Here is a tiny trained network, its code and every weight. The questions are about switching its units off for an input and a class, where a switched-off unit gives its printed mean instead of its output.

import numpy as np


def w(rows, s, z=0):
    codes = np.array(rows[::2]) - 128.0
    scale = np.full(codes.shape[1], s)
    scale[-1] = z or s
    return codes * scale


def norm(h):
    return h / np.sqrt((h * h).mean(-1, keepdims=True) + 1e-5)


def f(y):
    return np.maximum(y, 0)


def log_softmax(a):
    a = a - a.max(-1, keepdims=True)
    return a - np.log(np.exp(a).sum(-1, keepdims=True))


def net(x, mask):
    res = np.array(x, float).reshape(1, 5) / 4 @ E
    u = 0
    for l in range(4):
        y = f(norm(res) @ A[l][:, :-1].T + A[l][:, -1])
        res = res + np.where(mask[u : u + 8], y, B[l][:, -1]) @ B[l][:, :-1]
        u += 8
    return log_softmax(norm(res)[-1] @ U[:, :-1].T + U[:, -1])


A, B = {}, {}
E = w([
[188,52,39,137,170,118],'x0',
[180,102,255,69,123,125],'x1',
[120,170,83,96,26,103],'x2',
[158,203,123,190,107,217],'x3',
[129,35,134,87,108,204],'x4',
],0.0093)
A[0] = w([
[76,137,83,118,98,165,160],'L0N0',
[73,114,228,96,51,121,69],'L0N1',
[2,122,98,48,220,84,33],'L0N2',
[188,209,216,214,87,48,3],'L0N3',
[95,82,193,67,183,86,80],'L0N4',
[170,134,32,179,108,105,92],'L0N5',
[59,169,208,164,60,118,28],'L0N6',
[164,201,167,138,130,74,10],'L0N7',
],0.0093,0.007)
B[0] = w([
[177,94,154,127,145,130,226],'L0N0',
[127,121,121,87,89,116,253],'L0N1',
[63,52,124,200,103,62,195],'L0N2',
[156,171,155,74,239,59,200],'L0N3',
[146,103,137,110,126,137,238],'L0N4',
[65,162,90,77,187,155,211],'L0N5',
[60,186,186,154,61,201,203],'L0N6',
[141,121,150,31,246,127,158],'L0N7',
],0.011,0.0045)
A[1] = w([
[101,93,152,83,158,236,2],'L1N0',
[88,61,147,195,85,2,68],'L1N1',
[168,46,160,110,110,169,122],'L1N2',
[187,104,201,138,190,170,140],'L1N3',
[119,154,35,53,33,79,68],'L1N4',
[118,180,80,225,170,152,12],'L1N5',
[101,219,199,102,48,124,11],'L1N6',
[80,187,227,149,124,163,54],'L1N7',
],0.0077,0.0059)
B[1] = w([
[188,84,130,130,89,170,166],'L1N0',
[100,74,141,180,132,162,215],'L1N1',
[175,98,117,127,106,152,254],'L1N2',
[148,130,105,78,141,129,254],'L1N3',
[117,114,59,54,111,109,191],'L1N4',
[176,158,93,178,179,170,171],'L1N5',
[111,203,186,118,10,164,212],'L1N6',
[66,134,167,73,77,155,213],'L1N7',
],0.012,0.0038)
A[2] = w([
[153,238,201,76,66,117,70],'L2N0',
[72,205,191,129,33,185,2],'L2N1',
[254,124,245,35,150,47,77],'L2N2',
[194,162,116,227,156,200,136],'L2N3',
[98,177,192,58,188,29,22],'L2N4',
[133,61,192,121,83,236,174],'L2N5',
[103,171,78,202,126,56,94],'L2N6',
[130,229,236,224,137,44,58],'L2N7',
],0.0086,0.0066)
B[2] = w([
[81,194,216,78,90,185,203],'L2N0',
[20,209,120,95,2,230,186],'L2N1',
[173,118,152,94,251,93,217],'L2N2',
[74,215,86,206,139,116,174],'L2N3',
[28,200,99,98,138,85,162],'L2N4',
[183,139,76,185,53,143,255],'L2N5',
[143,50,165,104,43,204,151],'L2N6',
[220,75,129,23,205,84,158],'L2N7',
],0.0095,0.008)
A[3] = w([
[7,2,169,241,81,6,133],'L3N0',
[29,237,106,250,196,95,1],'L3N1',
[226,159,87,146,218,56,26],'L3N2',
[135,19,204,132,90,97,216],'L3N3',
[182,247,219,187,168,167,62],'L3N4',
[139,10,143,189,213,116,124],'L3N5',
[96,168,1,22,54,107,48],'L3N6',
[205,103,208,46,207,121,43],'L3N7',
],0.0082,0.006)
B[3] = w([
[20,80,182,218,57,21,223],'L3N0',
[62,180,151,246,200,158,171],'L3N1',
[68,75,189,133,135,161,162],'L3N2',
[97,175,178,209,81,106,254],'L3N3',
[99,130,101,81,123,40,176],'L3N4',
[76,125,186,169,84,166,219],'L3N5',
[115,94,115,70,161,70,195],'L3N6',
[179,156,172,176,227,133,195],'L3N7',
],0.013,0.0062)
U = w([
[197,81,39,219,30,238,71],'0',
[37,240,218,51,24,204,254],'1',
[44,216,48,236,205,176,82],'2',
[177,89,157,46,45,42,90],'3',
[104,218,181,61,236,52,149],'4',
[17,55,198,215,28,47,213],'5',
[223,37,235,186,188,162,118],'6',
[52,70,4,34,169,74,97],'7',
],0.02,0.0047)

Each question gives the input, the list of numbers given to net, and the class t.
The units are the neurons (one row each of A and B). Each row of codes is followed by its name. A weight is (code - 128) times the scale printed after its matrix; where a second scale follows, it is the last column's (A, B and U).
mask holds one flag per neuron, layer by layer. A switched-off neuron (its flag False) gives its mean, the last column of its row in B, instead of its output. The means were averaged over made-up inputs and are rounded, as every weight is.
A unit's drop is (log p(t) with every unit on - log p(t) with that unit switched off) / (log p(t) with every unit on - log p(t) with every unit switched off).
The circuit of an input: a set's keep is (log p(t) with only the set's units on - log p(t) with every unit switched off) / (log p(t) with every unit on - log p(t) with every unit switched off). Starting from the 12 units with the biggest drops (on a tie, the unit counted first), units are removed one at a time, each time the one whose removal leaves the highest keep (on an exact tie, the one counted first), for as long as the keep stays at least 0.8.
units of the circuit, in order: the units of the circuit, biggest drop first
most important unit: the unit with the biggest drop
top k neurons: the k neurons with the biggest drops, biggest first
top k neurons in layer l: the k neurons of layer l with the biggest drops, biggest first
drop of u: that unit's drop, to one decimal
input [7,4,-2,1,7], class 0: units of the circuit, in order : L2N5
input [-4,-4,-3,-2,8], class 0: units of the circuit, in order : L2N5; L1N0
input [5,-1,3,0,4], class 7: top 2 neurons : L0N5; L3N6
input [-3,8,2,1,-7], class 4: top 2 neurons : L0N3; L0N7
input [-1,-5,3,2,1], class 7: units of the circuit, in order : L1N4; L3N6
input [-6,-7,-3,5,-1], class 2: top 4 neurons : L1N5; L2N3; L0N1; L3N1
input [-1,3,-6,-4,-2], class 6: top 4 neurons : L0N4; L2N2; L1N3; L3N7
input [4,3,7,-7,5], class 3: top 2 neurons : L0N2; L1N4
input [-4,1,5,-5,5], class 3: top 2 neurons in layer 1 : L1N4; L1N7
input [-6,-3,6,-6,3], class 5: top 3 neurons : L0N2; L1N1; L3N0
input [-5,6,-3,-1,-4], class 4: top 3 neurons : L0N3; L0N7; L2N2
input [-1,-4,6,0,6], class 7: top 2 neurons : L1N4; L3N6
input [-4,4,-5,-2,0], class 6: top 3 neurons : L0N4; L2N2; L3N7
input [1,-3,2,3,-8], class 2: most important unit : L3N1
input [-5,0,-4,6,-7], class 4: top 2 neurons : L0N3; L0N7
input [-8,-7,-8,0,7], class 0: top 2 neurons : L2N5; L1N0
input [5,1,-2,-2,3], class 6: top 2 neurons in layer 0 : L0N6; L0N2
input [-5,4,-1,-3,-7], class 4: drop of L0N7 : 0.2
input [-3,2,1,4,7], class 0: drop of L2N5 : 0.4
input [-5,5,-8,0,-4], class 4: drop of L0N7 : 0.0
input [-6,-2,4,-6,3], class 5: units of the circuit, in order : L0N2
